Below is a small trained network, with its code and all its weights. Each question gives an input and a class and asks what happens when units are switched off, that is, made to give their printed mean instead of their output.

import numpy as np


def w(rows, s, z=0):
    codes = np.array(rows[::2]) - 128.0
    scale = np.full(codes.shape[1], s)
    scale[-1] = z or s
    return codes * scale


def f(y):
    return y / 2 * (1 + np.tanh(0.7978845608 * (y + 0.044715 * y**3)))


def log_softmax(a):
    a = a - a.max(-1, keepdims=True)
    return a - np.log(np.exp(a).sum(-1, keepdims=True))


def net(x, mask):
    res = np.array(x, float).reshape(1, 7) / 4 @ E
    y = f(res @ A[0][:, :-1].T + A[0][:, -1])
    res = res + np.where(mask, y, B[0][:, -1]) @ B[0][:, :-1]
    return log_softmax(res[-1] @ U[:, :-1].T + U[:, -1])


A, B = {}, {}
E = w([
[65,117,48,83,234,210,215],'x0',
[2,210,126,126,123,142,80],'x1',
[126,99,206,163,198,137,163],'x2',
[128,95,96,158,160,116,90],'x3',
[110,83,124,123,136,134,94],'x4',
[138,121,67,171,162,73,116],'x5',
[131,141,131,111,118,108,147],'x6',
],0.0073)
A[0] = w([
[38,209,58,53,209,175,90,176],'N1',
[159,74,127,180,196,100,217,207],'N2',
[114,229,106,133,97,170,56,249],'N3',
[95,129,72,42,186,164,181,189],'N4',
[149,50,178,120,173,117,166,100],'N5',
[1,151,235,177,183,76,113,221],'N6',
[87,194,117,111,75,86,47,82],'N7',
[114,127,66,29,187,165,138,206],'N8',
[159,81,112,190,142,66,93,158],'N9',
[52,193,147,88,153,192,118,252],'N10',
[141,60,184,210,142,134,185,130],'N11',
[101,116,98,144,178,147,211,176],'N12',
[89,180,88,83,13,174,107,187],'N13',
[104,179,71,110,123,185,53,239],'N14',
[150,97,206,158,61,115,32,244],'N15',
[115,145,220,178,175,148,218,237],'N16',
[133,64,180,198,155,108,196,109],'N17',
],0.0075,0.0033)
B[0] = w([
[184,69,87,201,130,79,196,254],'N1',
[157,133,157,54,128,252,83,204],'N2',
[93,167,31,126,39,69,152,204],'N3',
[148,45,112,89,225,137,244,230],'N4',
[115,185,181,70,203,181,68,160],'N5',
[208,75,84,117,51,146,65,227],'N6',
[32,220,63,80,53,92,100,177],'N7',
[20,35,53,202,174,148,245,218],'N8',
[166,159,164,73,64,149,80,173],'N9',
[177,3,129,193,63,45,211,231],'N10',
[188,186,229,54,195,166,120,168],'N11',
[123,33,162,58,159,236,194,199],'N12',
[86,157,78,205,87,65,130,199],'N13',
[90,66,11,218,74,93,212,199],'N14',
[163,224,139,138,28,87,46,236],'N15',
[210,118,202,65,106,192,97,210],'N16',
[126,208,159,70,191,193,54,165],'N17',
],0.0055,0.0077)
U = w([
[237,159,136,152,22,73,26,254],'0',
[169,59,40,72,115,224,163,243],'1',
[210,202,205,90,121,127,9,164],'2',
[94,129,183,57,253,203,153,25],'3',
[45,209,58,101,30,94,58,2],'4',
[116,115,66,187,173,63,187,3],'5',
],0.0063,0.0033)

Each question gives the input, the list of numbers given to net, and the class t.
The units are the neurons (one row each of A and B). Each row of codes is followed by its name. A weight is (code - 128) times the scale printed after its matrix; where a second scale follows, it is the last column's (A, B and U).
mask holds one flag per neuron, in row order. A switched-off neuron (its flag False) gives its mean, the last column of its row in B, instead of its output. The means were averaged over made-up inputs and are rounded, as every weight is.
A unit's drop is (log p(t) with every unit on - log p(t) with that unit switched off) / (log p(t) with every unit on - log p(t) with every unit switched off).
The circuit of an input: a set's keep is (log p(t) with only the set's units on - log p(t) with every unit switched off) / (log p(t) with every unit on - log p(t) with every unit switched off). Starting from the 12 units with the biggest drops (on a tie, the unit counted first), units are removed one at a time, each time the one whose removal leaves the highest keep (on an exact tie, the one counted first), for as long as the keep stays at least 0.8.
circuit, biggest first: the units of the circuit, biggest drop first
top k neurons: the k neurons with the biggest drops, biggest first
drop when u is switched off: that unit's drop, to one decimal
input [-7,2,-8,3,0,0,-4], class 4: circuit, biggest first => N7; N3
input [-8,5,0,2,8,-2,-1], class 4: circuit, biggest first => N7
input [-3,8,4,-4,0,-5,-4], class 0: circuit, biggest first => N6; N10
input [0,2,-1,6,6,4,6], class 4: circuit, biggest first => N4; N10
input [-8,3,-1,-5,2,-6,3], class 4: circuit, biggest first => N7; N3
input [0,-2,7,2,-2,-2,7], class 2: top 2 neurons => N8; N4
input [4,0,3,0,4,0,2], class 3: top 2 neurons => N3; N14
input [-5,-7,4,-2,-6,-4,7], class 2: drop when N14 is switched off => 0.0
input [-5,1,-1,-7,3,7,1], class 4: drop when N10 is switched off => 0.3
input [-6,7,-4,-7,-5,8,7], class 4: drop when N7 is switched off => 0.2
